[[ -1  17 -22   1 -20  -1 -35  11  20  32   7  16]
 [-39 -12  18  -1  16 -18 -24 -36   7  -7  -4 -10]
 [ -7 -14  27 -23  17 -27   7 -51 -40 -27   1 -13]
 [-25 -10  20 -18  32  -3 -17 -24   1  -8  10  -5]
 [ -1 -11  -6  11 -11  -4 -13 -11 -18   1  -1  -2]
 [-16  -1  16 -14  16 -20  -4 -13 -10 -11  10 -18]]
|
[[ -7 -14  27 -23  17 -27   7 -51 -40 -27   1 -13]
 [-25 -10  20 -18  32  -3 -17 -24   1  -8  10  -5]
 [-39 -12  18  -1  16 -18 -24 -36   7  -7  -4 -10]
 [-16  -1  16 -14  16 -20  -4 -13 -10 -11  10 -18]
 [ -1 -11  -6  11 -11  -4 -13 -11 -18   1  -1  -2]
 [ -1  17 -22   1 -20  -1 -35  11  20  32   7  16]]

[[ 26   7  -4  33  -3  25 -12 -34   8]
 [ 48 -10 -48 -14  -2 -14  -4  43 -23]
 [ 37  -9 -31 -15  16 -15 -10  18 -18]
 [  0 -54 -43 -38   2 -25 -23  66 -13]
 [-21 -28   5 -25 -10 -17 -19  42 -19]
 [-15   7  -3 -13   7 -12 -20  -5  -2]
 [  8  -4  -2   9   2  -1  10 -10  12]]
|
[[-21 -28   5 -25 -10 -17 -19  42 -19]
 [  8  -4  -2   9   2  -1  10 -10  12]
 [-15   7  -3 -13   7 -12 -20  -5  -2]
 [ 26   7  -4  33  -3  25 -12 -34   8]
 [ 37  -9 -31 -15  16 -15 -10  18 -18]
 [  0 -54 -43 -38   2 -25 -23  66 -13]
 [ 48 -10 -48 -14  -2 -14  -4  43 -23]]

[[ 15  14 -29 -15  -7  -1]
 [  3  22 -32 -31   4   1]
 [ 32   4  68 -27  22   4]
 [-24  -7  -1  54   1  -6]
 [ 11   4 -10  38 -15   0]
 [ -3  23 -18 -22   0  -3]
 [ 49   3 -14   0  -3   3]
 [ 40  -4   2  13  -8  -4]
 [  6 -29  36 -28  -1  -1]
 [ 15 -21 -21 -66  13  -2]
 [ 20  -9  48 -41   0   1]
 [ -7 -17 -34 -10   4  -2]]
|
[[ 32   4  68 -27  22   4]
 [ 20  -9  48 -41   0   1]
 [  6 -29  36 -28  -1  -1]
 [ 40  -4   2  13  -8  -4]
 [-24  -7  -1  54   1  -6]
 [ 11   4 -10  38 -15   0]
 [ 49   3 -14   0  -3   3]
 [ -3  23 -18 -22   0  -3]
 [ 15 -21 -21 -66  13  -2]
 [ 15  14 -29 -15  -7  -1]
 [  3  22 -32 -31   4   1]
 [ -7 -17 -34 -10   4  -2]]

[[ 30  -2 -25  28  29   3  31 -16 -11 -36   5 -13 -19   8   6]
 [-23  -6  14   0 -32  -5 -43  15   5  25  31  43  -6  -5  51]]
|
[[-23  -6  14   0 -32  -5 -43  15   5  25  31  43  -6  -5  51]
 [ 30  -2 -25  28  29   3  31 -16 -11 -36   5 -13 -19   8   6]]

[[ 27  13  29  32   2  30  29  -3  -9  18 -12  17  -9 -15]
 [ 11  25 -29  17   7  16  18  23  -7  12 -12   8  38 -16]
 [ 30  12  31   0 -21   4  -7  26 -48  34 -43   3   8 -21]]
|
[[ 30  12  31   0 -21   4  -7  26 -48  34 -43   3   8 -21]
 [ 27  13  29  32   2  30  29  -3  -9  18 -12  17  -9 -15]
 [ 11  25 -29  17   7  16  18  23  -7  12 -12   8  38 -16]]

[[-14  22  18 -18  -7  -3]
 [ -9 -26 -16  12 -32 -33]
 [ 23  22  -3 -69  46  20]
 [-11   2  20  18  14  -1]
 [-40  51  38  -2  62 -35]
 [-17   3 -34  18  -2  -1]]
|
[[-40  51  38  -2  62 -35]
 [-11   2  20  18  14  -1]
 [-14  22  18 -18  -7  -3]
 [ 23  22  -3 -69  46  20]
 [ -9 -26 -16  12 -32 -33]
 [-17   3 -34  18  -2  -1]]

[[-30   2 -21   3 -25]
 [ 22  21   0  18  38]
 [ 16 -17   8   5  22]
 [-61   0   1 -47 -39]
 [ 34  11  35 -20  25]]
|
[[ 34  11  35 -20  25]
 [ 16 -17   8   5  22]
 [-61   0   1 -47 -39]
 [ 22  21   0  18  38]
 [-30   2 -21   3 -25]]

[[-35   3  33 -14  39 -20 -36  23   3 -37  -4  10]
 [  4  28  21 -21  22  -9   7  -1  27  -2   4  37]
 [-27  11 -39  13  -5 -19  -8  17  -5 -41 -11   3]
 [  5  10  58 -23  28  -3 -37  25  12  46  18 -37]
 [  0 -34  14   9 -18 -18 -41  24 -38  -1   2 -41]
 [-25   8   5   0   2  -6 -26   8   8  11   0  -2]
 [ -4 -30  41  -4  30 -44   8   2 -12  16 -14 -40]
 [-19  23 -22  16   7 -26 -18   5   5  -2   5  14]]
|
[[  5  10  58 -23  28  -3 -37  25  12  46  18 -37]
 [ -4 -30  41  -4  30 -44   8   2 -12  16 -14 -40]
 [-35   3  33 -14  39 -20 -36  23   3 -37  -4  10]
 [  4  28  21 -21  22  -9   7  -1  27  -2   4  37]
 [  0 -34  14   9 -18 -18 -41  24 -38  -1   2 -41]
 [-25   8   5   0   2  -6 -26   8   8  11   0  -2]
 [-19  23 -22  16   7 -26 -18   5   5  -2   5  14]
 [-27  11 -39  13  -5 -19  -8  17  -5 -41 -11   3]]
---
[[ -1  21  43  61   0  11 -28 -10 -46 -33  65  10  -3]
 [ 19  22  -3 -30  28  65 -26  40   1  29 -14  42  20]
 [ 33  23  -7  -2  47  39  17  46  23  19   3  37  31]
 [-13 -24 -18 -10 -21 -46  24 -23  18  -4 -24 -32 -13]]
|
[[ 10  -3  -1  21  43  61   0  11 -28 -10 -46 -33  65]
 [ 42  20  19  22  -3 -30  28  65 -26  40   1  29 -14]
 [ 37  31  33  23  -7  -2  47  39  17  46  23  19   3]
 [-32 -13 -13 -24 -18 -10 -21 -46  24 -23  18  -4 -24]]

[[  9 -35 -49]
 [-10 -24 -59]
 [  1 -15  42]
 [-19 -35 -47]
 [ 31  47   6]]
|
[[-35 -49   9]
 [-24 -59 -10]
 [-15  42   1]
 [-35 -47 -19]
 [ 47   6  31]]

[[ -1  16   9  14  15  -8   6  -4 -25  34  49   0 -29  26]
 [-14   8  34  20 -14 -24  13  -1 -29  29  27  21 -33  15]
 [ 14 -22  26  28  -2  -2  20  17 -30  16  24  16 -22  33]]
|
[[-29  26  -1  16   9  14  15  -8   6  -4 -25  34  49   0]
 [-33  15 -14   8  34  20 -14 -24  13  -1 -29  29  27  21]
 [-22  33  14 -22  26  28  -2  -2  20  17 -30  16  24  16]]

[[-46   0 -43 -27 -11]
 [ 48   9  38  27  15]
 [ 41   4  46  18  22]
 [ 38 -14  47  30  -1]
 [-49  16 -47 -40  10]
 [ 39 -40 -13  51 -32]
 [-48  26 -25 -63  18]
 [ 47 -20  21  49 -29]]
|
[[-27 -11 -46   0 -43]
 [ 27  15  48   9  38]
 [ 18  22  41   4  46]
 [ 30  -1  38 -14  47]
 [-40  10 -49  16 -47]
 [ 51 -32  39 -40 -13]
 [-63  18 -48  26 -25]
 [ 49 -29  47 -20  21]]

[[-27  -2 -10  -1   1  15  19 -12   9   7  15  11  14   8  -4  -5]
 [-38   3 -21  15  -4  62  59 -40  44  -5  38  68  42  -3 -27  -5]
 [  3  -2  22  58  34  -5   2 -31   5  -3  12  -1 -22 -37  54  -8]]
|
[[ -4  -5 -27  -2 -10  -1   1  15  19 -12   9   7  15  11  14   8]
 [-27  -5 -38   3 -21  15  -4  62  59 -40  44  -5  38  68  42  -3]
 [ 54  -8   3  -2  22  58  34  -5   2 -31   5  -3  12  -1 -22 -37]]

[[ 14  10  27  29  12  24  11  18  11  23  31  21  11  26  21  11]
 [ 28  26 -18 -19  27 -14  26  32  26 -14 -19 -13  27 -15 -13  25]
 [-47   5 -24 -27   6 -23   5 -56   5 -22 -29 -20   5 -25 -18   5]
 [-27 -13  20  21 -13  16 -13 -33 -13  16  21  15 -13  17  15 -12]
 [-27   2  18  19   3  14   2 -33   2  14  19  14   2  15  14   3]
 [ 52  -2  31  33  -3  27  -2  55  -3  27  34  25  -3  31  24  -2]]
|
[[ 21  11  14  10  27  29  12  24  11  18  11  23  31  21  11  26]
 [-13  25  28  26 -18 -19  27 -14  26  32  26 -14 -19 -13  27 -15]
 [-18   5 -47   5 -24 -27   6 -23   5 -56   5 -22 -29 -20   5 -25]
 [ 15 -12 -27 -13  20  21 -13  16 -13 -33 -13  16  21  15 -13  17]
 [ 14   3 -27   2  18  19   3  14   2 -33   2  14  19  14   2  15]
 [ 24  -2  52  -2  31  33  -3  27  -2  55  -3  27  34  25  -3  31]]
